Here is a tiny trained network, its code and every weight. The questions are about switching its units off for an input and a target symbol, where a switched-off unit gives its printed mean instead of its output.

import numpy as np


def w(rows, s, z=0):
    codes = np.array(rows[::2]) - 128.0
    scale = np.full(codes.shape[1], s)
    scale[-1] = z or s
    return codes * scale


def norm(h):
    return h / np.sqrt((h * h).mean(-1, keepdims=True) + 1e-5)


def f(y):
    return np.maximum(y, 0)


def softmax(a):
    e = np.exp(a - a.max(-1, keepdims=True))
    return e / e.sum(-1, keepdims=True)


def log_softmax(a):
    a = a - a.max(-1, keepdims=True)
    return a - np.log(np.exp(a).sum(-1, keepdims=True))


def net(x, mask):
    ids = ['ΔΘΣΦαβγζηλξπτψω'.index(c) for c in x.split()]
    T = len(ids)
    res = E[ids] + P[:T]
    u = 0
    for l in range(2):
        q, k, v = (norm(res) @ M[l].T for M in (Q, K, V))
        z = softmax(np.where(np.tri(T) > 0, q @ k.T / 3**0.5, -1e9)) @ v
        res = res + np.where(mask[u], z, O[l][:, -1]) @ O[l][:, :-1]
        u += 1
        y = f(norm(res) @ A[l][:, :-1].T + A[l][:, -1])
        res = res + np.where(mask[u : u + 12], y, B[l][:, -1]) @ B[l][:, :-1]
        u += 12
    return log_softmax(norm(res)[-1] @ U[:, :-1].T + U[:, -1])


Q, K, V, O, A, B = {}, {}, {}, {}, {}, {}
E = w([
[128,139,179,180,185,64],'Δ',
[126,155,174,152,141,90],'Θ',
[124,167,156,118,79,44],'Σ',
[140,83,203,172,249,146],'Φ',
[115,156,148,192,166,31],'α',
[119,172,166,138,167,100],'β',
[174,150,97,165,99,220],'γ',
[110,161,141,142,108,94],'ζ',
[184,140,229,118,47,197],'η',
[60,4,121,83,131,134],'λ',
[119,154,34,131,146,60],'ξ',
[158,202,159,120,118,44],'π',
[36,239,132,148,135,180],'τ',
[123,125,182,80,152,47],'ψ',
[163,169,169,187,117,56],'ω',
],0.018)
P = w([
[104,155,180,86,83,2],'0',
[149,169,175,79,130,72],'1',
[170,170,169,95,149,97],'2',
[181,165,166,116,158,111],'3',
[189,164,162,136,164,127],'4',
[192,157,157,160,168,136],'5',
[204,149,155,177,179,147],'6',
[209,143,144,195,190,158],'7',
[200,134,157,192,197,142],'8',
],0.0069)
Q[0] = w([
[107,129,207,192,134,117],'L0H1',
[161,149,157,213,163,68],'L0H1',
[171,252,190,156,184,84],'L0H1',
],0.012)
K[0] = w([
[120,102,113,130,158,182],'L0H1',
[157,97,56,166,140,181],'L0H1',
[183,127,44,147,125,249],'L0H1',
],0.012)
V[0] = w([
[56,228,255,173,151,206],'L0H1',
[189,55,231,117,122,71],'L0H1',
[155,221,153,175,172,87],'L0H1',
],0.0057)
O[0] = w([
[46,30,240,93,80,128,255],'L0H1',
[214,161,179,12,122,204,132],'L0H1',
[14,189,78,67,97,166,209],'L0H1',
],0.011,0.0059)
A[0] = w([
[92,93,76,49,85,132,41],'L0N1',
[150,78,138,197,120,1,118],'L0N2',
[213,212,84,98,175,155,215],'L0N3',
[87,84,164,28,130,173,192],'L0N4',
[97,86,88,92,141,151,38],'L0N5',
[226,186,91,131,168,126,133],'L0N6',
[163,120,173,214,173,153,44],'L0N7',
[87,60,134,76,165,129,69],'L0N8',
[118,187,77,182,88,235,254],'L0N9',
[143,184,55,96,160,78,85],'L0N10',
[226,110,166,160,112,79,140],'L0N11',
[55,145,106,170,154,134,187],'L0N12',
],0.0099,0.0031)
B[0] = w([
[168,31,137,50,189,172,143],'L0N1',
[100,67,134,64,95,106,198],'L0N2',
[173,31,84,193,127,66,149],'L0N3',
[184,80,81,179,83,16,254],'L0N4',
[228,60,117,133,160,215,133],'L0N5',
[11,1,54,191,103,118,141],'L0N6',
[111,166,182,84,142,107,176],'L0N7',
[221,142,92,191,121,111,178],'L0N8',
[80,63,141,186,157,107,188],'L0N9',
[121,169,110,32,191,53,143],'L0N10',
[180,86,135,40,63,118,156],'L0N11',
[83,119,118,57,153,135,199],'L0N12',
],0.0079,0.0085)
Q[1] = w([
[92,237,106,229,74,179],'L1H1',
[216,102,250,107,94,66],'L1H1',
[51,7,186,147,178,54],'L1H1',
],0.013)
K[1] = w([
[121,208,194,46,120,36],'L1H1',
[179,98,200,187,105,221],'L1H1',
[59,68,165,143,196,255],'L1H1',
],0.013)
V[1] = w([
[133,87,89,89,113,176],'L1H1',
[127,158,101,89,120,161],'L1H1',
[130,152,53,152,10,123],'L1H1',
],0.012)
O[1] = w([
[150,150,104,123,28,43,94],'L1H1',
[43,122,159,143,87,70,1],'L1H1',
[132,248,102,199,46,128,44],'L1H1',
],0.013,0.0072)
A[1] = w([
[156,85,150,93,161,1,165],'L1N1',
[183,174,116,254,119,130,128],'L1N2',
[173,98,229,121,79,161,121],'L1N3',
[32,166,138,164,204,187,52],'L1N4',
[106,150,160,207,191,62,157],'L1N5',
[221,77,210,172,98,82,63],'L1N6',
[181,66,115,230,185,203,243],'L1N7',
[35,214,98,123,66,146,181],'L1N8',
[76,97,243,218,105,102,93],'L1N9',
[64,155,170,139,221,129,107],'L1N10',
[145,218,165,253,199,175,252],'L1N11',
[64,89,223,100,52,214,85],'L1N12',
],0.0081,0.0036)
B[1] = w([
[125,144,75,140,140,208,255],'L1N1',
[93,145,147,132,139,211,139],'L1N2',
[90,185,182,155,194,129,185],'L1N3',
[135,64,197,169,176,36,156],'L1N4',
[157,103,26,165,160,101,164],'L1N5',
[141,156,164,209,62,88,191],'L1N6',
[141,176,124,59,99,221,224],'L1N7',
[125,38,131,100,164,171,154],'L1N8',
[119,149,153,152,199,117,176],'L1N9',
[209,129,169,142,82,23,179],'L1N10',
[111,97,49,255,102,217,160],'L1N11',
[114,155,127,200,185,126,171],'L1N12',
],0.0092,0.0094)
U = w([
[134,161,114,105,182,75,67],'Δ',
[71,218,145,77,182,162,76],'Θ',
[81,103,130,76,31,139,209],'Σ',
[197,163,91,169,169,122,101],'Φ',
[122,111,2,130,159,92,108],'α',
[182,130,113,105,134,58,85],'β',
[97,141,87,147,83,221,254],'γ',
[66,106,86,83,121,181,103],'ζ',
[116,197,165,121,104,134,159],'η',
[186,44,174,39,139,193,77],'λ',
[121,190,59,67,152,132,141],'ξ',
[141,187,104,56,96,132,200],'π',
[51,38,168,182,113,83,96],'τ',
[188,16,94,156,46,85,104],'ψ',
[157,127,208,140,54,114,169],'ω',
],0.0097,0.0044)

Each question gives the input, a string of symbols that net reads in full, and the target symbol t.
The units are the heads (3 rows each of Q, K, V and O) and the neurons (one row each of A and B). Each row of codes is followed by its name. A weight is (code - 128) times the scale printed after its matrix; where a second scale follows, it is the last column's (O, A, B and U).
mask holds one flag per unit, layer by layer, with each layer's heads first. A switched-off unit (its flag False) gives its mean, the last column of its rows in O or B, instead of its output. The means were averaged over made-up inputs and are rounded, as every weight is.
A unit's drop is (log p(t) with every unit on - log p(t) with that unit switched off) / (log p(t) with every unit on - log p(t) with every unit switched off).
The circuit of an input: a set's keep is (log p(t) with only the set's units on - log p(t) with every unit switched off) / (log p(t) with every unit on - log p(t) with every unit switched off). Starting from the 12 units with the biggest drops (on a tie, the unit counted first), units are removed one at a time, each time the one whose removal leaves the highest keep (on an exact tie, the one counted first), for as long as the keep stays at least 0.8.
circuit, biggest first: the units of the circuit, biggest drop first
most important unit: the unit with the biggest drop
top k neurons: the k neurons with the biggest drops, biggest first
k most important neurons of layer l: the k neurons of layer l with the biggest drops, biggest first
drop when u is switched off: that unit's drop, to one decimal
input Φ Φ ξ Θ ω β, target α: circuit, biggest first => L0H1, L0N6
input π ζ τ γ Φ ω α, target α: top 3 neurons => L0N9, L1N1, L1N7
input λ Φ β π Φ η β, target ω: 3 most important neurons of layer 0 => L0N4, L0N7, L0N9
input η β ψ Σ, target ω: circuit, biggest first => L0H1, L1H1, L1N6
input ω τ Θ Φ γ α Φ Φ, target Φ: top 2 neurons => L0N9, L0N7
input α λ γ Φ, target Φ: top 2 neurons => L0N6, L0N9
input Δ Θ Φ γ τ γ, target τ: circuit, biggest first => L0N9, L0H1
input Θ Φ Φ Φ ψ π, target λ: circuit, biggest first => L1H1, L0H1
input Φ Θ Φ ζ η τ ω Θ β, target τ: circuit, biggest first => L0H1
input τ β ξ Φ Φ τ Δ ζ, target τ: 3 most important neurons of layer 0 => L0N4, L0N12, L0N7
input ω γ τ π ψ, target ψ: 2 most important neurons of layer 0 => L0N9, L0N2
input Φ α Φ γ Φ ω α Φ π, target π: 2 most important neurons of layer 1 => L1N1, L1N10
input Δ η Δ, target ω: top 2 neurons => L0N11, L1N6
input λ λ η Φ π γ ψ, target ψ: most important unit => L1H1
input Δ ψ ζ, target Σ: top 2 neurons => L0N4, L0N7
input γ τ γ, target τ: 2 most important neurons of layer 0 => L0N4, L0N12
input Δ ζ γ Φ η τ τ ξ Θ, target Θ: 2 most important neurons of layer 1 => L1N1, L1N4
input Δ Σ ψ ζ, target Σ: 2 most important neurons of layer 0 => L0N4, L0N1
input α γ Δ Φ Σ π, target π: top 2 neurons => L0N9, L0N4
input Φ ω π ω ζ ω, target λ: circuit, biggest first => L1H1
input π γ β λ ω Σ, target Σ: 4 most important neurons of layer 0 => L0N2, L0N4, L0N9, L0N8
input η β Σ ζ, target ω: drop when L0H1 is switched off => 0.9
input ψ γ Θ, target Θ: drop when L1N11 is switched off => 0.1
